Here is a tiny trained network, its code and every weight. The questions are about switching its units off for an input and a target symbol, where a switched-off unit gives its printed mean instead of its output.

import numpy as np


def w(rows, s, z=0):
    codes = np.array(rows[::2]) - 128.0
    scale = np.full(codes.shape[1], s)
    scale[-1] = z or s
    return codes * scale


def f(y):
    return np.maximum(y, 0)


def softmax(a):
    e = np.exp(a - a.max(-1, keepdims=True))
    return e / e.sum(-1, keepdims=True)


def log_softmax(a):
    a = a - a.max(-1, keepdims=True)
    return a - np.log(np.exp(a).sum(-1, keepdims=True))


def net(x, mask):
    ids = ['αβγδεζηθλμξπσφψω'.index(c) for c in x.split()]
    T = len(ids)
    res = E[ids] + P[:T]
    u = 0
    for l in range(2):
        q, k, v = (res @ M[l].T for M in (Q, K, V))
        z = softmax(np.where(np.tri(T) > 0, q @ k.T / 2**0.5, -1e9)) @ v
        res = res + np.where(mask[u], z, O[l][:, -1]) @ O[l][:, :-1]
        u += 1
        y = f(res @ A[l][:, :-1].T + A[l][:, -1])
        res = res + np.where(mask[u : u + 8], y, B[l][:, -1]) @ B[l][:, :-1]
        u += 8
    return log_softmax(res[-1] @ U[:, :-1].T + U[:, -1])


Q, K, V, O, A, B = {}, {}, {}, {}, {}, {}
E = w([
[91,207,160,144,132,138,70,115,125],'α',
[176,126,68,118,183,106,96,118,134],'β',
[61,169,191,93,80,212,129,194,75],'γ',
[176,185,166,121,70,130,85,175,149],'δ',
[155,186,239,131,162,147,158,94,147],'ε',
[150,52,56,114,172,207,227,148,202],'ζ',
[129,183,109,95,126,71,139,70,158],'η',
[119,122,115,80,156,108,207,170,87],'θ',
[163,91,186,195,143,124,155,82,120],'λ',
[91,71,118,158,201,124,158,90,99],'μ',
[151,133,148,193,52,151,189,135,128],'ξ',
[147,128,61,180,68,91,75,72,146],'π',
[93,101,90,106,30,206,116,109,49],'σ',
[105,43,105,123,97,182,72,152,143],'φ',
[112,149,140,123,73,90,184,91,24],'ψ',
[4,175,27,179,69,203,127,144,140],'ω',
],0.019)
P = w([
[233,202,99,170,111,106,118,142,118],'0',
[225,193,120,150,107,96,112,113,145],'1',
[178,170,93,145,100,95,125,114,161],'2',
[137,131,117,117,97,44,128,106,172],'3',
[93,93,144,114,93,1,148,112,181],'4',
[123,153,95,126,73,82,136,107,164],'5',
[120,164,98,132,85,109,132,90,154],'6',
],0.0048)
Q[0] = w([
[157,147,118,50,110,183,89,128,16],'L0H1',
[79,65,131,45,246,132,192,255,4],'L0H1',
],0.0068)
K[0] = w([
[143,185,189,164,65,153,83,162,54],'L0H1',
[106,206,139,192,167,1,209,180,56],'L0H1',
],0.0054)
V[0] = w([
[70,31,130,53,93,125,85,129,155],'L0H1',
[140,192,162,194,93,192,2,91,42],'L0H1',
],0.0045)
O[0] = w([
[109,135,21,203,56,189,66,131,121,31],'L0H1',
[49,34,180,91,106,1,139,118,169,254],'L0H1',
],0.0096,0.0023)
A[0] = w([
[74,111,106,85,105,126,103,161,137,103],'L0N1',
[144,198,151,127,133,114,179,110,166,69],'L0N2',
[188,146,88,122,164,76,87,116,110,6],'L0N3',
[101,102,115,126,140,93,191,164,151,189],'L0N4',
[98,107,126,159,101,126,92,102,102,94],'L0N5',
[170,118,153,121,254,96,131,49,132,208],'L0N6',
[98,162,149,140,181,124,57,140,110,217],'L0N7',
[124,142,84,93,115,152,198,78,93,169],'L0N8',
],0.0091,0.0024)
B[0] = w([
[59,131,99,177,131,179,194,57,89,177],'L0N1',
[139,192,73,109,71,32,182,168,205,221],'L0N2',
[28,171,60,72,168,144,80,115,200,156],'L0N3',
[228,232,78,150,81,190,75,169,45,209],'L0N4',
[148,189,144,109,80,105,189,85,134,171],'L0N5',
[23,236,73,131,188,183,155,85,94,253],'L0N6',
[29,73,134,146,149,108,91,254,127,182],'L0N7',
[168,99,120,61,102,15,119,214,136,204],'L0N8',
],0.0061,0.0055)
Q[1] = w([
[117,151,112,149,102,2,163,71,94],'L1H1',
[68,243,125,123,82,94,184,111,145],'L1H1',
],0.0071)
K[1] = w([
[147,108,131,107,75,91,152,114,67],'L1H1',
[69,126,226,2,48,183,155,105,19],'L1H1',
],0.0074)
V[1] = w([
[133,72,67,143,154,1,195,129,107],'L1H1',
[120,125,154,58,96,192,122,100,87],'L1H1',
],0.0074)
O[1] = w([
[173,224,145,131,68,137,93,127,1,254],'L1H1',
[125,49,128,34,82,38,199,135,28,154],'L1H1',
],0.009,0.0035)
A[1] = w([
[62,160,144,29,187,133,28,132,138,253],'L1N1',
[200,166,100,146,166,4,166,68,150,26],'L1N2',
[169,180,1,165,142,92,122,19,56,141],'L1N3',
[168,67,157,192,129,123,165,171,193,51],'L1N4',
[122,169,216,219,149,190,120,134,158,119],'L1N5',
[138,45,207,171,19,208,26,98,190,161],'L1N6',
[200,149,87,96,171,96,144,135,95,82],'L1N7',
[115,136,150,78,140,150,137,107,43,217],'L1N8',
],0.0056,0.0031)
B[1] = w([
[157,54,59,190,107,46,149,206,129,217],'L1N1',
[74,152,157,166,80,188,149,71,148,190],'L1N2',
[128,100,169,70,192,182,85,106,240,255],'L1N3',
[106,153,140,77,99,126,178,173,72,140],'L1N4',
[151,141,121,151,181,157,218,247,175,180],'L1N5',
[134,105,185,212,116,218,15,147,108,157],'L1N6',
[93,188,96,31,91,220,39,85,105,169],'L1N7',
[184,65,69,203,254,12,155,59,128,206],'L1N8',
],0.007,0.0076)
U = w([
[67,115,135,158,159,91,136,220,72,81],'α',
[149,106,78,146,197,113,99,113,129,125],'β',
[93,64,144,58,135,127,178,125,128,213],'γ',
[144,121,187,95,126,64,43,212,145,184],'δ',
[113,187,144,150,101,127,213,127,112,68],'ε',
[170,112,43,119,148,157,129,168,159,119],'ζ',
[78,156,177,72,103,143,88,69,187,56],'η',
[126,157,116,28,159,184,121,202,56,48],'θ',
[111,138,233,143,190,157,180,69,148,54],'λ',
[123,110,146,179,212,170,153,79,81,209],'μ',
[161,147,195,120,56,141,154,160,139,197],'ξ',
[111,82,140,173,102,144,57,54,162,93],'π',
[153,113,85,129,112,88,112,64,65,119],'σ',
[50,108,92,159,88,200,95,104,93,212],'φ',
[151,185,137,87,153,110,89,114,42,102],'ψ',
[2,189,108,89,75,186,134,103,112,1],'ω',
],0.0076,0.0038)

Each question gives the input, a string of symbols that net reads in full, and the target symbol t.
The units are the heads (2 rows each of Q, K, V and O) and the neurons (one row each of A and B). Each row of codes is followed by its name. A weight is (code - 128) times the scale printed after its matrix; where a second scale follows, it is the last column's (O, A, B and U).
mask holds one flag per unit, layer by layer, with each layer's heads first. A switched-off unit (its flag False) gives its mean, the last column of its rows in O or B, instead of its output. The means were averaged over made-up inputs and are rounded, as every weight is.
A unit's drop is (log p(t) with every unit on - log p(t) with that unit switched off) / (log p(t) with every unit on - log p(t) with every unit switched off).
The circuit of an input: a set's keep is (log p(t) with only the set's units on - log p(t) with every unit switched off) / (log p(t) with every unit on - log p(t) with every unit switched off). Starting from the 12 units with the biggest drops (on a tie, the unit counted first), units are removed one at a time, each time the one whose removal leaves the highest keep (on an exact tie, the one counted first), for as long as the keep stays at least 0.8.
units of the circuit, in order: the units of the circuit, biggest drop first
most important unit: the unit with the biggest drop
top k neurons: the k neurons with the biggest drops, biggest first
k most important neurons of layer l: the k neurons of layer l with the biggest drops, biggest first
drop when u is switched off: that unit's drop, to one decimal
input ξ ζ φ, target φ: top 2 neurons => L1N6, L1N8
input λ α ξ θ, target θ: units of the circuit, in order => L1N7, L0N4
input ξ ξ ζ ξ α π, target ζ: top 4 neurons => L0N2, L0N3, L1N2, L0N1
input ψ δ ξ π θ, target ψ: most important unit => L1H1
input μ α β θ, target θ: 2 most important neurons of layer 0 => L0N8, L0N4
input γ θ η σ, target σ: 2 most important neurons of layer 1 => L1N8, L1N5
input γ β β γ ψ, target ψ: units of the circuit, in order => L1H1, L0N8
input π γ φ, target φ: units of the circuit, in order => L1N6, L0H1, L0N1
input γ γ α α ξ α ξ, target γ: top 2 neurons => L0N2, L0N8
input μ η ξ δ μ ε, target ε: top 4 neurons => L0N2, L1N3, L0N6, L1N5
input γ ξ ζ η, target ω: top 2 neurons => L1N2, L1N7
input β δ ξ η β ξ α, target α: top 4 neurons => L0N7, L1N1, L1N3, L1N5
input α μ λ, target λ: 2 most important neurons of layer 1 => L1N1, L1N3
input α ξ ε, target ε: top 2 neurons => L0N2, L0N6
input λ ζ α ζ η π, target ζ: most important neuron of layer 0 => L0N3
input ξ η δ ξ η, target η: top 4 neurons => L1N3, L0N2, L1N2, L0N7
input α ξ ξ γ α ε, target γ: drop when L1H1 is switched off => 1.2
input ξ ψ δ, target ψ: drop when L0N2 is switched off => 0.1
input γ δ β α, target α: drop when L0N7 is switched off => 0.4
input δ γ σ, target γ: top neuron => L0N2
